Below is a small trained network, with its code and all its weights. Each question gives an input and a target symbol and asks what happens when units are switched off, that is, made to give their printed mean instead of their output.

import numpy as np


def w(rows, s, z=0):
    codes = np.array(rows[::2]) - 128.0
    scale = np.full(codes.shape[1], s)
    scale[-1] = z or s
    return codes * scale


def f(y):
    return y / 2 * (1 + np.tanh(0.7978845608 * (y + 0.044715 * y**3)))


def softmax(a):
    e = np.exp(a - a.max(-1, keepdims=True))
    return e / e.sum(-1, keepdims=True)


def log_softmax(a):
    a = a - a.max(-1, keepdims=True)
    return a - np.log(np.exp(a).sum(-1, keepdims=True))


def net(x, mask):
    ids = ['αδεηξπφω'.index(c) for c in x.split()]
    T = len(ids)
    res = E[ids] + P[:T]
    q, k, v = (res @ M[0].T for M in (Q, K, V))
    z = softmax(np.where(np.tri(T) > 0, q @ k.T / 3**0.5, -1e9)) @ v
    res = res + np.where(mask[0], z, O[0][:, -1]) @ O[0][:, :-1]
    y = f(res @ A[0][:, :-1].T + A[0][:, -1])
    res = res + np.where(mask[1:9], y, B[0][:, -1]) @ B[0][:, :-1]
    return log_softmax(res[-1] @ U[:, :-1].T + U[:, -1])


Q, K, V, O, A, B = {}, {}, {}, {}, {}, {}
E = w([
[128,197,115,67,145,113],'α',
[116,151,138,92,52,178],'δ',
[182,120,193,245,166,66],'ε',
[132,130,182,84,6,165],'η',
[214,202,168,45,94,54],'ξ',
[123,174,33,136,64,111],'π',
[205,95,110,50,163,160],'φ',
[83,112,49,152,131,38],'ω',
],0.019)
P = w([
[101,148,116,62,97,95],'0',
[150,134,111,55,107,86],'1',
[170,124,93,73,97,80],'2',
[183,128,91,100,109,88],'3',
[192,122,93,122,113,91],'4',
[200,118,93,147,110,93],'5',
[208,113,92,172,111,94],'6',
[221,114,100,186,110,102],'7',
[247,107,97,203,115,108],'8',
],0.012)
Q[0] = w([
[245,165,151,93,101,119],'h1',
[76,186,154,179,137,146],'h1',
[16,151,236,187,229,209],'h1',
],0.012)
K[0] = w([
[203,117,119,237,70,152],'h1',
[118,160,124,9,112,165],'h1',
[54,185,106,2,43,153],'h1',
],0.009)
V[0] = w([
[105,247,175,154,126,77],'h1',
[86,63,86,154,201,85],'h1',
[133,193,86,118,79,114],'h1',
],0.013)
O[0] = w([
[98,99,91,180,147,78,151],'h1',
[125,11,111,4,116,148,254],'h1',
[152,63,89,218,96,150,215],'h1',
],0.013,0.0099)
A[0] = w([
[102,111,102,103,200,106,46],'n1',
[161,66,159,168,112,116,253],'n2',
[64,177,145,158,111,156,221],'n3',
[164,182,48,113,158,109,116],'n4',
[157,150,53,121,250,166,231],'n5',
[170,177,132,100,86,173,203],'n6',
[164,152,170,76,98,103,85],'n7',
[90,188,234,88,59,71,50],'n8',
],0.012,0.006)
B[0] = w([
[228,145,193,163,138,225,168],'n1',
[126,240,85,87,149,149,250],'n2',
[55,110,186,12,172,200,142],'n3',
[102,83,232,113,112,100,163],'n4',
[52,140,131,187,75,161,155],'n5',
[158,14,124,185,205,86,170],'n6',
[103,155,103,118,67,102,151],'n7',
[235,123,105,152,18,122,135],'n8',
],0.011,0.017)
U = w([
[58,97,195,109,149,158,105],'α',
[10,71,133,154,117,81,104],'δ',
[154,119,211,162,83,206,117],'ε',
[135,171,81,229,32,146,77],'η',
[166,121,177,119,104,100,1],'ξ',
[96,55,89,69,181,127,178],'π',
[125,158,179,121,210,78,197],'φ',
[178,31,161,253,125,109,169],'ω',
],0.0062,0.0068)

Each question gives the input, a string of symbols that net reads in full, and the target symbol t.
The units are the heads (3 rows each of Q, K, V and O) and the neurons (one row each of A and B). Each row of codes is followed by its name. A weight is (code - 128) times the scale printed after its matrix; where a second scale follows, it is the last column's (O, A, B and U).
mask holds one flag per unit, heads first, then neurons. A switched-off unit (its flag False) gives its mean, the last column of its rows in O or B, instead of its output. The means were averaged over made-up inputs and are rounded, as every weight is.
A unit's drop is (log p(t) with every unit on - log p(t) with that unit switched off) / (log p(t) with every unit on - log p(t) with every unit switched off).
The circuit of an input: a set's keep is (log p(t) with only the set's units on - log p(t) with every unit switched off) / (log p(t) with every unit on - log p(t) with every unit switched off). Starting from all 9 units, units are removed one at a time, each time the one whose removal leaves the highest keep (on an exact tie, the one counted first), for as long as the keep stays at least 0.8.
units of the circuit, in order: the units of the circuit, biggest drop first
k most important neurons: the k neurons with the biggest drops, biggest first
drop when u is switched off: that unit's drop, to one decimal
input ε ω ω ω, target ω: most important neuron -> [n1]
input α ε ω ω, target ω: units of the circuit, in order -> [h1, n2, n1]
input ω η π α ξ δ ε δ φ, target ε: units of the circuit, in order -> [h1, n5, n1, n6]
input π η φ ξ, target ω: units of the circuit, in order -> [n6, h1]
input ε ω ω π, target δ: units of the circuit, in order -> [h1, n4, n2]
input δ π φ π η φ ω π ξ, target π: units of the circuit, in order -> [h1, n1]
input π δ ω π ω φ α δ, target ω: 3 most important neurons -> [n6, n3, n2]
input ω ω ξ ω δ ω π φ α, target ω: 3 most important neurons -> [n6, n2, n3]
input η φ η δ φ ξ π, target ω: units of the circuit, in order -> [h1, n6, n2]
input φ φ π, target ω: units of the circuit, in order -> [n6, h1]
input α φ ξ ω η, target π: units of the circuit, in order -> [h1, n1]
input π ω ξ ω ω δ π φ, target ω: units of the circuit, in order -> [h1, n6]
input ω ξ ω ε η, target η: units of the circuit, in order -> [h1, n8, n7]
input δ ε ω ω φ, target ε: 2 most important neurons -> [n1, n5]
input ω π ω π η φ, target ω: units of the circuit, in order -> [n6, h1, n2]
input η δ α π, target η: 2 most important neurons -> [n2, n6]
input δ ω φ π δ α, target η: 2 most important neurons -> [n5, n3]
input φ φ π α, target ω: 2 most important neurons -> [n2, n6]
input δ ω δ π π δ, target η: 2 most important neurons -> [n2, n4]
input ξ η α φ η δ, target ω: 3 most important neurons -> [n6, n2, n8]
input ω π π α, target η: most important neuron -> [n6]
input π π π δ, target η: most important neuron -> [n2]
input ω ω δ ω ω π ω π η, target π: drop when n2 is switched off -> 0.2
input ω π π ω π ω ε, target φ: drop when n6 is switched off -> 0.0
